Below are the code and all the weights of a small trained network. Each question names an input and a class and asks about switching units off, where a switched-off unit gives its printed mean instead of its output.

import numpy as np


def w(rows, s, z=0):
    codes = np.array(rows[::2]) - 128.0
    scale = np.full(codes.shape[1], s)
    scale[-1] = z or s
    return codes * scale


def f(y):
    return np.maximum(y, 0)


def log_softmax(a):
    a = a - a.max(-1, keepdims=True)
    return a - np.log(np.exp(a).sum(-1, keepdims=True))


def net(x, mask):
    res = np.array(x, float).reshape(1, 4) / 4 @ E
    y = f(res @ A[0][:, :-1].T + A[0][:, -1])
    res = res + np.where(mask, y, B[0][:, -1]) @ B[0][:, :-1]
    return log_softmax(res[-1] @ U[:, :-1].T + U[:, -1])


A, B = {}, {}
E = w([
[95,149,158,91,137,94,119,48,124,246],'x0',
[44,106,164,15,127,147,206,178,125,132],'x1',
[80,124,113,155,96,136,146,45,20,69],'x2',
[136,35,230,206,93,103,173,210,69,209],'x3',
],0.012)
A[0] = w([
[164,80,147,212,74,152,143,128,141,160,54],'N1',
[102,153,92,126,87,173,154,51,29,87,30],'N2',
[111,104,102,72,114,175,224,166,120,122,27],'N3',
[174,104,34,135,141,194,137,212,134,3,136],'N4',
[207,163,90,80,171,149,116,185,254,172,37],'N5',
[200,147,118,187,149,129,47,60,162,109,55],'N6',
[115,185,70,77,202,149,125,68,201,81,62],'N7',
[165,128,70,201,116,93,68,107,124,159,2],'N8',
[91,201,30,105,206,170,66,95,164,83,18],'N9',
[179,163,122,179,132,116,127,63,154,145,145],'N10',
[48,150,177,51,122,174,177,114,168,136,78],'N11',
[65,116,97,79,127,160,204,109,194,117,97],'N12',
[196,155,185,101,177,111,119,191,243,163,115],'N13',
[84,178,103,91,155,91,103,20,147,248,64],'N14',
],0.0093,0.0048)
B[0] = w([
[93,48,165,132,178,111,166,136,190,184,187],'N1',
[165,154,36,127,19,104,232,109,62,72,211],'N2',
[175,102,103,79,205,182,93,96,185,160,179],'N3',
[150,254,229,128,76,179,87,148,168,207,251],'N4',
[162,132,96,147,41,129,175,44,56,86,235],'N5',
[139,109,101,59,234,156,79,91,174,96,216],'N6',
[69,56,164,212,156,78,202,188,122,182,249],'N7',
[135,64,67,124,133,245,133,103,201,84,186],'N8',
[86,38,177,181,151,90,198,184,119,196,251],'N9',
[85,152,59,98,180,134,95,132,157,91,192],'N10',
[110,123,79,105,201,199,135,144,162,102,208],'N11',
[149,96,113,68,183,165,84,59,142,52,193],'N12',
[85,130,35,167,69,106,137,112,59,82,236],'N13',
[173,229,209,140,46,189,56,201,163,202,248],'N14',
],0.0084,0.015)
U = w([
[89,15,181,166,164,98,180,179,129,174,111],'0',
[138,113,82,79,213,211,107,101,186,67,114],'1',
[148,245,207,134,68,175,93,162,164,154,102],'2',
[132,139,41,136,27,109,178,81,56,70,99],'3',
[82,168,137,131,142,101,111,138,136,95,253],'4',
[185,132,123,83,161,45,115,123,124,86,108],'5',
],0.011,0.019)

Each question gives the input, the list of numbers given to net, and the class t.
The units are the neurons (one row each of A and B). Each row of codes is followed by its name. A weight is (code - 128) times the scale printed after its matrix; where a second scale follows, it is the last column's (A, B and U).
mask holds one flag per neuron, in row order. A switched-off neuron (its flag False) gives its mean, the last column of its row in B, instead of its output. The means were averaged over made-up inputs and are rounded, as every weight is.
A unit's drop is (log p(t) with every unit on - log p(t) with that unit switched off) / (log p(t) with every unit on - log p(t) with every unit switched off).
The circuit of an input: a set's keep is (log p(t) with only the set's units on - log p(t) with every unit switched off) / (log p(t) with every unit on - log p(t) with every unit switched off). Starting from the 12 units with the biggest drops (on a tie, the unit counted first), units are removed one at a time, each time the one whose removal leaves the highest keep (on an exact tie, the one counted first), for as long as the keep stays at least 0.8.
circuit, biggest first: the units of the circuit, biggest drop first
k most important neurons: the k neurons with the biggest drops, biggest first
drop when u is switched off: that unit's drop, to one decimal
input [-8,7,-8,-8], class 0: circuit, biggest first -> (N7)
input [-3,-5,-6,-8], class 0: 2 most important neurons -> (N9; N7)
input [-2,6,-7,-4], class 3: 2 most important neurons -> (N5; N13)
input [2,2,6,-7], class 0: 4 most important neurons -> (N9; N7; N5; N13)
input [2,5,-7,-3], class 3: 2 most important neurons -> (N5; N13)
input [-3,5,-6,4], class 3: 2 most important neurons -> (N13; N6)
input [4,0,0,-3], class 2: 3 most important neurons -> (N14; N1; N13)
input [-2,2,-4,-5], class 0: 3 most important neurons -> (N7; N9; N2)
input [-5,0,1,-4], class 2: 2 most important neurons -> (N4; N1)
input [3,-5,-7,-5], class 3: 2 most important neurons -> (N5; N13)
input [-4,0,-4,3], class 2: 3 most important neurons -> (N2; N9; N7)
input [7,0,6,-8], class 0: 3 most important neurons -> (N9; N7; N4)
input [-8,-4,8,-5], class 2: 2 most important neurons -> (N4; N13)
input [-2,-7,-8,7], class 3: circuit, biggest first -> (N13)
input [7,4,6,6], class 2: drop when N7 is switched off -> 0.6
input [7,8,-1,-8], class 0: drop when N9 is switched off -> 1.0
input [6,-5,6,-2], class 2: drop when N13 is switched off -> 1.2
